Below is a small trained network, with its code and all its weights. Each question gives an input and a class and asks what happens when units are switched off, that is, made to give their printed mean instead of their output.

import numpy as np


def w(rows, s, z=0):
    codes = np.array(rows[::2]) - 128.0
    scale = np.full(codes.shape[1], s)
    scale[-1] = z or s
    return codes * scale


def f(y):
    return y / 2 * (1 + np.tanh(0.7978845608 * (y + 0.044715 * y**3)))


def log_softmax(a):
    a = a - a.max(-1, keepdims=True)
    return a - np.log(np.exp(a).sum(-1, keepdims=True))


def net(x, mask):
    res = np.array(x, float).reshape(1, 4) / 4 @ E
    y = f(res @ A[0][:, :-1].T + A[0][:, -1])
    res = res + np.where(mask, y, B[0][:, -1]) @ B[0][:, :-1]
    return log_softmax(res[-1] @ U[:, :-1].T + U[:, -1])


A, B = {}, {}
E = w([
[165,243,165,69,45,211,135,131,89,80],'x0',
[165,143,131,78,146,27,163,91,45,155],'x1',
[245,144,86,169,175,157,166,127,173,51],'x2',
[131,224,57,90,161,90,97,102,187,105],'x3',
],0.011)
A[0] = w([
[157,53,137,129,152,206,218,177,105,132,139],'neuron 1',
[186,117,131,204,146,156,142,156,219,14,185],'neuron 2',
[152,154,125,107,100,213,164,135,144,96,196],'neuron 3',
[193,73,88,238,146,150,171,179,150,120,201],'neuron 4',
[95,87,87,121,152,68,140,98,216,129,228],'neuron 5',
[109,77,83,221,130,236,64,133,183,86,125],'neuron 6',
[149,139,221,119,79,175,143,145,49,146,176],'neuron 7',
[36,134,164,107,42,173,169,138,185,91,166],'neuron 8',
[255,194,78,60,221,147,153,55,105,64,223],'neuron 9',
[115,158,109,31,95,97,58,117,147,158,164],'neuron 10',
[144,103,106,175,173,89,161,102,115,79,254],'neuron 11',
[48,130,191,132,88,144,117,183,70,90,166],'neuron 12',
[119,145,173,118,68,189,40,150,188,203,134],'neuron 13',
],0.0087,0.0031)
B[0] = w([
[195,168,150,122,148,117,136,30,105,57,196],'neuron 1',
[132,124,108,151,222,132,124,61,126,57,239],'neuron 2',
[148,155,133,148,163,64,135,254,145,102,204],'neuron 3',
[74,73,79,141,183,97,127,97,86,123,216],'neuron 4',
[109,52,161,119,124,135,158,32,147,138,198],'neuron 5',
[146,96,177,115,121,186,66,21,43,108,226],'neuron 6',
[113,117,157,95,127,73,109,151,152,176,211],'neuron 7',
[146,140,189,104,61,112,139,147,219,152,194],'neuron 8',
[171,99,85,59,106,50,182,229,161,155,253],'neuron 9',
[99,112,106,79,182,116,38,65,84,88,180],'neuron 10',
[76,75,82,85,110,167,132,44,167,227,185],'neuron 11',
[69,153,185,86,70,174,102,145,140,192,191],'neuron 12',
[135,190,150,90,62,209,60,169,167,142,188],'neuron 13',
],0.0087,0.014)
U = w([
[97,103,168,32,46,128,94,195,170,235,200],'0',
[104,71,105,201,172,75,181,144,183,170,68],'1',
[176,176,206,143,104,106,119,183,230,123,93],'2',
[62,162,142,229,134,145,103,162,157,94,44],'3',
[173,134,107,101,115,54,169,255,122,91,188],'4',
[149,125,163,208,99,165,83,134,53,119,3],'5',
[114,100,140,106,199,89,86,88,18,117,220],'6',
[102,143,86,196,159,159,123,202,97,57,38],'7',
],0.0089,0.0023)

Each question gives the input, the list of numbers given to net, and the class t.
The units are the neurons (one row each of A and B). Each row of codes is followed by its name. A weight is (code - 128) times the scale printed after its matrix; where a second scale follows, it is the last column's (A, B and U).
mask holds one flag per neuron, in row order. A switched-off neuron (its flag False) gives its mean, the last column of its row in B, instead of its output. The means were averaged over made-up inputs and are rounded, as every weight is.
A unit's drop is (log p(t) with every unit on - log p(t) with that unit switched off) / (log p(t) with every unit on - log p(t) with every unit switched off).
The circuit of an input: a set's keep is (log p(t) with only the set's units on - log p(t) with every unit switched off) / (log p(t) with every unit on - log p(t) with every unit switched off). Starting from the 12 units with the biggest drops (on a tie, the unit counted first), units are removed one at a time, each time the one whose removal leaves the highest keep (on an exact tie, the one counted first), for as long as the keep stays at least 0.8.
units of the circuit, in order: the units of the circuit, biggest drop first
k most important neurons: the k neurons with the biggest drops, biggest first
drop when u is switched off: that unit's drop, to one decimal
input [2,-8,8,7], class 6: units of the circuit, in order : [neuron 6]
input [-4,8,3,6], class 0: 2 most important neurons : [neuron 11; neuron 2]
input [-8,5,-2,8], class 1: 4 most important neurons : [neuron 6; neuron 1; neuron 2; neuron 11]
input [2,-8,7,4], class 7: 2 most important neurons : [neuron 3; neuron 10]
input [1,8,2,0], class 0: 4 most important neurons : [neuron 3; neuron 2; neuron 11; neuron 1]
input [8,-7,8,-7], class 6: 4 most important neurons : [neuron 6; neuron 2; neuron 4; neuron 1]
input [-4,-8,-3,-3], class 5: units of the circuit, in order : [neuron 6; neuron 9; neuron 13]
input [-6,-5,-4,-7], class 6: 2 most important neurons : [neuron 6; neuron 1]
input [7,-6,2,-8], class 2: 3 most important neurons : [neuron 1; neuron 3; neuron 8]
input [4,7,0,-3], class 0: 2 most important neurons : [neuron 2; neuron 7]
input [2,-5,4,-6], class 6: 3 most important neurons : [neuron 4; neuron 2; neuron 6]
input [6,-6,-2,8], class 2: 2 most important neurons : [neuron 3; neuron 11]
input [7,0,2,-3], class 2: units of the circuit, in order : [neuron 4; neuron 11]
input [-8,5,-1,-4], class 1: units of the circuit, in order : [neuron 6]
input [-8,-5,-4,-2], class 6: 2 most important neurons : [neuron 6; neuron 9]
input [-2,8,-8,-3], class 0: 3 most important neurons : [neuron 2; neuron 12; neuron 6]
input [-2,-3,6,2], class 6: 2 most important neurons : [neuron 6; neuron 2]
input [-3,5,-1,8], class 0: 2 most important neurons : [neuron 2; neuron 9]
input [3,8,-3,-7], class 0: drop when neuron 12 is switched off : 0.1
input [2,5,6,-2], class 4: drop when neuron 9 is switched off : 0.2
input [-2,-4,6,1], class 6: drop when neuron 6 is switched off : 0.2
input [4,-2,5,8], class 4: units of the circuit, in order : [neuron 9]
input [-5,-3,7,4], class 6: drop when neuron 6 is switched off : 1.2
